Here is a tiny trained network, its code and every weight. The questions are about switching its units off for an input and a target symbol, where a switched-off unit gives its printed mean instead of its output.

import numpy as np


def w(rows, s, z=0):
    codes = np.array(rows[::2]) - 128.0
    scale = np.full(codes.shape[1], s)
    scale[-1] = z or s
    return codes * scale


def norm(h):
    return h / np.sqrt((h * h).mean(-1, keepdims=True) + 1e-5)


def f(y):
    return np.maximum(y, 0)


def softmax(a):
    e = np.exp(a - a.max(-1, keepdims=True))
    return e / e.sum(-1, keepdims=True)


def log_softmax(a):
    a = a - a.max(-1, keepdims=True)
    return a - np.log(np.exp(a).sum(-1, keepdims=True))


def net(x, mask):
    ids = ['ΔΘΦΨΩαβγεζλξπστ'.index(c) for c in x.split()]
    T = len(ids)
    res = E[ids] + P[:T]
    u = 0
    for l in range(2):
        r = norm(res)
        for j in range(2):
            rows = slice(4 * j, 4 * j + 4)
            q, k, v = (r @ M[l][rows].T for M in (Q, K, V))
            z = softmax(np.where(np.tri(T) > 0, q @ k.T / 4**0.5, -1e9)) @ v
            o = O[l][rows]
            res = res + np.where(mask[u + j], z, o[:, -1]) @ o[:, :-1]
        u += 2
        y = f(norm(res) @ A[l][:, :-1].T + A[l][:, -1])
        res = res + np.where(mask[u : u + 16], y, B[l][:, -1]) @ B[l][:, :-1]
        u += 16
    return log_softmax(norm(res)[-1] @ U[:, :-1].T + U[:, -1])


Q, K, V, O, A, B = {}, {}, {}, {}, {}, {}
E = w([
[92,136,152,58,200,135],'Δ',
[211,140,199,50,129,84],'Θ',
[133,167,134,180,81,194],'Φ',
[107,55,169,128,129,189],'Ψ',
[156,255,89,93,156,180],'Ω',
[75,41,144,213,102,73],'α',
[131,151,206,160,78,150],'β',
[217,114,168,69,154,121],'γ',
[116,89,148,94,166,71],'ε',
[87,168,149,135,154,153],'ζ',
[105,83,136,171,108,204],'λ',
[158,155,137,34,118,106],'ξ',
[75,178,155,209,29,164],'π',
[131,51,92,54,69,140],'σ',
[43,102,28,171,136,149],'τ',
],0.02)
P = w([
[128,178,80,254,121,27],'0',
[100,151,240,50,56,95],'1',
[139,107,183,50,182,143],'2',
[121,67,185,68,176,144],'3',
[104,68,182,99,171,150],'4',
[92,33,182,101,172,149],'5',
],0.0083)
Q[0] = w([
[95,137,113,161,228,82],'0.h1',
[98,71,152,115,177,203],'0.h1',
[209,176,56,157,174,69],'0.h1',
[181,155,193,226,186,180],'0.h1',
[167,114,1,152,121,89],'0.h2',
[51,134,156,99,80,82],'0.h2',
[118,135,85,107,84,198],'0.h2',
[84,177,199,98,79,208],'0.h2',
],0.0098)
K[0] = w([
[230,114,128,127,204,52],'0.h1',
[176,66,140,122,182,229],'0.h1',
[190,157,40,170,165,91],'0.h1',
[175,254,139,193,189,201],'0.h1',
[69,85,76,93,57,223],'0.h2',
[170,53,107,168,173,85],'0.h2',
[156,123,37,93,44,133],'0.h2',
[207,171,80,194,138,101],'0.h2',
],0.0086)
V[0] = w([
[169,180,92,150,2,144],'0.h1',
[129,111,123,156,62,62],'0.h1',
[144,169,155,68,46,81],'0.h1',
[120,110,56,149,136,114],'0.h1',
[193,177,137,248,105,185],'0.h2',
[193,70,82,104,219,222],'0.h2',
[156,40,169,163,80,147],'0.h2',
[64,183,233,191,198,115],'0.h2',
],0.0066)
O[0] = w([
[233,52,64,188,194,142,82],'0.h1',
[153,116,69,83,200,149,122],'0.h1',
[104,91,114,161,177,140,176],'0.h1',
[131,110,79,101,106,96,33],'0.h1',
[230,71,93,159,193,199,87],'0.h2',
[89,143,106,112,84,254,3],'0.h2',
[111,141,67,55,232,163,147],'0.h2',
[202,219,172,94,146,108,205],'0.h2',
],0.0056,0.0027)
A[0] = w([
[215,69,23,72,20,122,254],'0.n1',
[129,163,166,190,67,134,125],'0.n2',
[35,194,1,138,177,145,50],'0.n3',
[104,113,231,135,178,204,128],'0.n4',
[144,78,132,86,188,169,51],'0.n5',
[194,126,64,172,115,164,100],'0.n6',
[88,69,137,175,184,110,162],'0.n7',
[150,142,135,173,104,193,140],'0.n8',
[140,197,212,171,149,206,121],'0.n9',
[225,163,144,9,61,90,37],'0.n10',
[171,86,206,155,128,121,89],'0.n11',
[83,112,162,121,183,108,92],'0.n12',
[78,121,181,214,90,166,108],'0.n13',
[141,97,187,184,107,172,127],'0.n14',
[67,225,122,121,63,194,46],'0.n15',
[61,114,131,94,195,92,149],'0.n16',
],0.0088,0.0017)
B[0] = w([
[56,150,48,147,197,216,195],'0.n1',
[84,134,141,94,175,118,182],'0.n2',
[250,195,88,63,132,140,162],'0.n3',
[118,144,94,153,65,53,255],'0.n4',
[90,152,151,134,80,94,178],'0.n5',
[121,156,186,115,64,124,157],'0.n6',
[145,153,171,86,102,141,180],'0.n7',
[101,90,154,131,98,88,175],'0.n8',
[93,45,118,98,120,113,237],'0.n9',
[221,153,29,113,100,160,223],'0.n10',
[126,162,159,100,139,188,207],'0.n11',
[138,112,163,85,96,110,184],'0.n12',
[168,131,125,71,132,93,216],'0.n13',
[84,153,130,128,120,93,200],'0.n14',
[173,127,150,131,132,167,179],'0.n15',
[99,82,156,155,72,130,206],'0.n16',
],0.013,0.0065)
Q[1] = w([
[89,145,114,152,164,169],'1.h1',
[77,75,248,136,164,21],'1.h1',
[98,89,130,107,157,127],'1.h1',
[94,94,65,65,121,218],'1.h1',
[69,121,175,153,117,145],'1.h2',
[123,158,109,119,121,86],'1.h2',
[97,124,170,83,92,73],'1.h2',
[201,154,26,155,99,208],'1.h2',
],0.017)
K[1] = w([
[97,102,154,110,155,194],'1.h1',
[127,196,124,250,127,40],'1.h1',
[95,110,140,138,124,116],'1.h1',
[92,56,125,92,72,149],'1.h1',
[109,144,88,162,128,157],'1.h2',
[149,171,109,154,126,76],'1.h2',
[169,159,126,168,118,94],'1.h2',
[168,80,134,32,100,135],'1.h2',
],0.018)
V[1] = w([
[95,140,200,81,90,144],'1.h1',
[151,61,65,126,101,154],'1.h1',
[59,155,151,155,128,126],'1.h1',
[186,92,198,182,124,110],'1.h1',
[138,50,106,219,72,155],'1.h2',
[51,118,113,73,76,148],'1.h2',
[201,102,148,130,137,249],'1.h2',
[136,191,195,147,25,133],'1.h2',
],0.018)
O[1] = w([
[146,108,209,117,142,115,180],'1.h1',
[145,165,64,61,118,107,149],'1.h1',
[155,93,150,142,112,181,69],'1.h1',
[39,173,155,94,119,155,69],'1.h1',
[105,182,78,46,42,163,66],'1.h2',
[186,141,222,107,57,89,157],'1.h2',
[115,90,159,8,128,112,130],'1.h2',
[187,33,91,138,92,171,255],'1.h2',
],0.014,0.0072)
A[1] = w([
[178,119,78,129,85,60,187],'1.n1',
[102,148,100,146,128,157,97],'1.n2',
[144,127,122,198,104,150,129],'1.n3',
[165,51,147,180,141,135,242],'1.n4',
[191,170,131,74,89,54,116],'1.n5',
[58,141,99,151,146,150,211],'1.n6',
[250,154,62,119,156,174,97],'1.n7',
[166,130,176,180,124,80,219],'1.n8',
[138,172,96,143,158,122,8],'1.n9',
[179,180,118,188,77,88,181],'1.n10',
[138,119,194,146,127,120,45],'1.n11',
[52,132,156,149,68,85,182],'1.n12',
[234,137,86,120,222,190,77],'1.n13',
[181,236,98,124,197,125,129],'1.n14',
[147,145,154,152,159,145,11],'1.n15',
[111,137,140,138,173,164,32],'1.n16',
],0.016,0.0014)
B[1] = w([
[198,128,151,134,191,192,229],'1.n1',
[158,149,186,104,117,131,141],'1.n2',
[93,139,172,113,80,68,167],'1.n3',
[94,120,44,128,96,109,202],'1.n4',
[124,83,217,208,141,180,247],'1.n5',
[175,179,162,137,149,160,160],'1.n6',
[164,204,30,183,234,76,230],'1.n7',
[138,199,102,85,150,111,180],'1.n8',
[187,88,91,119,122,131,143],'1.n9',
[53,98,117,12,118,120,175],'1.n10',
[128,178,91,104,155,98,163],'1.n11',
[200,186,73,152,183,158,179],'1.n12',
[240,177,8,117,129,162,203],'1.n13',
[232,61,5,174,121,124,174],'1.n14',
[96,88,133,110,141,117,139],'1.n15',
[133,106,145,114,116,177,137],'1.n16',
],0.018,0.013)
U = w([
[96,28,73,131,137,107,190],'Δ',
[124,248,115,162,104,189,49],'Θ',
[173,69,166,200,111,48,66],'Φ',
[192,160,119,115,27,84,34],'Ψ',
[68,165,85,81,220,109,56],'Ω',
[116,114,104,214,60,204,226],'α',
[81,133,136,250,194,121,60],'β',
[97,184,85,146,102,33,129],'γ',
[110,160,83,47,98,196,123],'ε',
[210,77,186,168,206,175,4],'ζ',
[210,70,176,108,70,196,107],'λ',
[127,63,166,45,187,101,141],'ξ',
[160,211,203,111,142,99,194],'π',
[76,110,134,130,195,237,121],'σ',
[210,160,29,148,151,131,203],'τ',
],0.012,0.0018)

Each question gives the input, a string of symbols that net reads in full, and the target symbol t.
The units are the heads (4 rows each of Q, K, V and O) and the neurons (one row each of A and B). Each row of codes is followed by its name. A weight is (code - 128) times the scale printed after its matrix; where a second scale follows, it is the last column's (O, A, B and U).
mask holds one flag per unit, layer by layer, with each layer's heads first. A switched-off unit (its flag False) gives its mean, the last column of its rows in O or B, instead of its output. The means were averaged over made-up inputs and are rounded, as every weight is.
A unit's drop is (log p(t) with every unit on - log p(t) with that unit switched off) / (log p(t) with every unit on - log p(t) with every unit switched off).
most important unit: the unit with the biggest drop
k most important neurons: the k neurons with the biggest drops, biggest first
top k neurons in layer l: the k neurons of layer l with the biggest drops, biggest first
which heads matter: for each layer, one digit per head in row order, 1 if its drop is at least 0.15 and else 0, layers parted by /
input σ π λ Φ π, target π: which heads matter	00 / 01
input Θ ζ Δ, target Ω: most important unit	1.h2
input β ζ Δ ε, target σ: which heads matter	11 / 11
input Δ Ω Ω, target ζ: 3 most important neurons	[0.n9, 0.n15, 1.n5]
input Φ τ σ ε ζ, target ε: which heads matter	11 / 01
input λ Θ σ σ ζ, target λ: which heads matter	01 / 01
input Φ γ γ ε, target ε: which heads matter	11 / 01
input Ψ σ τ α β α, target Ψ: which heads matter	01 / 01
input ζ Φ σ Ψ π Φ, target β: which heads matter	01 / 11
input Ω λ ε, target Δ: which heads matter	00 / 01
input τ σ Θ Φ σ β, target ζ: top 4 neurons in layer 1	[1.n7, 1.n5, 1.n1, 1.n13]
input τ β ζ Θ ε, target ζ: which heads matter	10 / 10
input Ψ α Θ σ ζ, target Ψ: which heads matter	01 / 01
input ζ σ σ, target ζ: top 2 neurons in layer 1	[1.n5, 1.n13]
input τ ζ Δ, target ζ: top 2 neurons in layer 0	[0.n9, 0.n3]
input π Ω ε, target α: which heads matter	11 / 11
input λ ξ Δ, target λ: most important unit	0.n6
input γ β π ζ ε, target ξ: top 2 neurons in layer 0	[0.n9, 0.n4]
input Θ Δ α, target Ω: which heads matter	00 / 11
input Δ γ λ ζ β, target Φ: which heads matter	00 / 11
input ζ Θ ζ, target β: which heads matter	01 / 11
input γ π β, target ξ: which heads matter	01 / 01
input σ Θ ζ σ Δ, target π: most important unit	0.n1
input λ π β, target λ: 2 most important neurons	[0.n6, 0.n9]
input λ ζ λ, target λ: 2 most important neurons	[0.n6, 0.n9]
input γ Φ Φ, target ξ: 2 most important neurons	[0.n9, 0.n4]
input β σ λ, target σ: most important unit	0.h2
input Ω Ψ Ψ Ω, target ζ: top 3 neurons in layer 0	[0.n9, 0.n16, 0.n6]
input ξ Θ σ σ, target ζ: 3 most important neurons	[0.n1, 0.n4, 1.n5]
